Here is a tiny trained network, its code and every weight. The questions are about switching its units off for an input and a class, where a switched-off unit gives its printed mean instead of its output.

import numpy as np


def w(rows, s, z=0):
    codes = np.array(rows[::2]) - 128.0
    scale = np.full(codes.shape[1], s)
    scale[-1] = z or s
    return codes * scale


def f(y):
    return y / 2 * (1 + np.tanh(0.7978845608 * (y + 0.044715 * y**3)))


def log_softmax(a):
    a = a - a.max(-1, keepdims=True)
    return a - np.log(np.exp(a).sum(-1, keepdims=True))


def net(x, mask):
    res = np.array(x, float).reshape(1, 5) / 4 @ E
    y = f(res @ A[0][:, :-1].T + A[0][:, -1])
    res = res + np.where(mask, y, B[0][:, -1]) @ B[0][:, :-1]
    return log_softmax(res[-1] @ U[:, :-1].T + U[:, -1])


A, B = {}, {}
E = w([
[192,101,123,197,127,114,154,144,189,169],'x0',
[83,109,121,155,83,157,83,82,141,126],'x1',
[119,107,126,180,153,101,61,254,71,54],'x2',
[109,107,72,41,165,175,115,113,88,130],'x3',
[118,167,56,143,214,106,144,177,227,147],'x4',
],0.0088)
A[0] = w([
[221,179,161,176,163,62,214,154,141,88,245],'n1',
[85,190,141,87,219,137,77,81,171,130,252],'n2',
[136,169,185,160,18,66,77,120,78,100,253],'n3',
[36,138,77,221,171,58,57,212,192,46,248],'n4',
[254,108,116,173,196,89,97,191,175,149,236],'n5',
[188,106,118,185,168,117,152,155,144,115,178],'n6',
[95,139,108,90,173,212,159,124,120,180,93],'n7',
[97,104,118,138,70,155,56,103,127,197,166],'n8',
[66,119,101,207,88,109,80,146,177,123,224],'n9',
[94,150,172,179,41,110,195,75,205,123,196],'n10',
[77,78,82,110,22,150,116,146,175,133,217],'n11',
[102,131,209,47,190,135,152,99,84,117,212],'n12',
[122,112,114,95,18,170,108,24,91,132,250],'n13',
],0.0071,0.0031)
B[0] = w([
[178,183,77,142,140,152,156,216,178,158,216],'n1',
[186,223,118,122,136,159,140,162,160,138,198],'n2',
[137,201,168,179,113,65,108,254,126,69,217],'n3',
[135,196,167,180,37,160,134,184,70,173,252],'n4',
[182,136,60,174,124,130,206,209,169,186,224],'n5',
[103,166,203,161,137,140,207,156,199,155,174],'n6',
[114,107,90,89,152,146,156,64,192,181,170],'n7',
[93,145,197,181,74,134,59,78,127,87,171],'n8',
[113,173,174,164,84,110,126,183,59,131,183],'n9',
[101,201,194,144,137,103,92,191,106,135,212],'n10',
[109,185,109,164,87,117,103,86,149,50,170],'n11',
[191,124,121,163,181,198,182,132,153,135,192],'n12',
[164,182,152,170,179,193,108,94,83,77,255],'n13',
],0.0076,0.0088)
U = w([
[121,150,99,119,139,184,82,66,167,151,98],'0',
[227,19,141,81,204,183,182,70,168,171,3],'1',
[101,46,89,80,241,47,193,102,232,235,4],'2',
[34,136,204,233,57,68,28,183,80,111,175],'3',
[219,176,152,198,244,78,193,254,215,134,253],'4',
],0.0058,0.0031)

Each question gives the input, the list of numbers given to net, and the class t.
The units are the neurons (one row each of A and B). Each row of codes is followed by its name. A weight is (code - 128) times the scale printed after its matrix; where a second scale follows, it is the last column's (A, B and U).
mask holds one flag per neuron, in row order. A switched-off neuron (its flag False) gives its mean, the last column of its row in B, instead of its output. The means were averaged over made-up inputs and are rounded, as every weight is.
A unit's drop is (log p(t) with every unit on - log p(t) with that unit switched off) / (log p(t) with every unit on - log p(t) with every unit switched off).
The circuit of an input: a set's keep is (log p(t) with only the set's units on - log p(t) with every unit switched off) / (log p(t) with every unit on - log p(t) with every unit switched off). Starting from the 12 units with the biggest drops (on a tie, the unit counted first), units are removed one at a time, each time the one whose removal leaves the highest keep (on an exact tie, the one counted first), for as long as the keep stays at least 0.8.
circuit, biggest first: the units of the circuit, biggest drop first
k most important neurons: the k neurons with the biggest drops, biggest first
drop when u is switched off: that unit's drop, to one decimal
input [-7,0,4,-4,3], class 3: circuit, biggest first	n4, n5
input [3,6,6,-5,3], class 3: circuit, biggest first	n4
input [-4,6,3,6,7], class 0: circuit, biggest first	n3, n5
input [-3,2,-7,-5,1], class 3: circuit, biggest first	n10, n5
input [0,6,-8,-2,8], class 0: circuit, biggest first	n3, n5
input [-4,4,8,7,7], class 3: 2 most important neurons	n4, n1
input [1,7,-6,2,2], class 0: 2 most important neurons	n3, n4
input [-8,-2,8,-4,5], class 3: drop when n4 is switched off	1.5
input [4,-1,-2,6,-6], class 0: drop when n5 is switched off	0.2
input [8,1,-8,-1,-7], class 3: drop when n6 is switched off	0.0
input [-1,2,-6,-1,3], class 0: 2 most important neurons	n3, n5
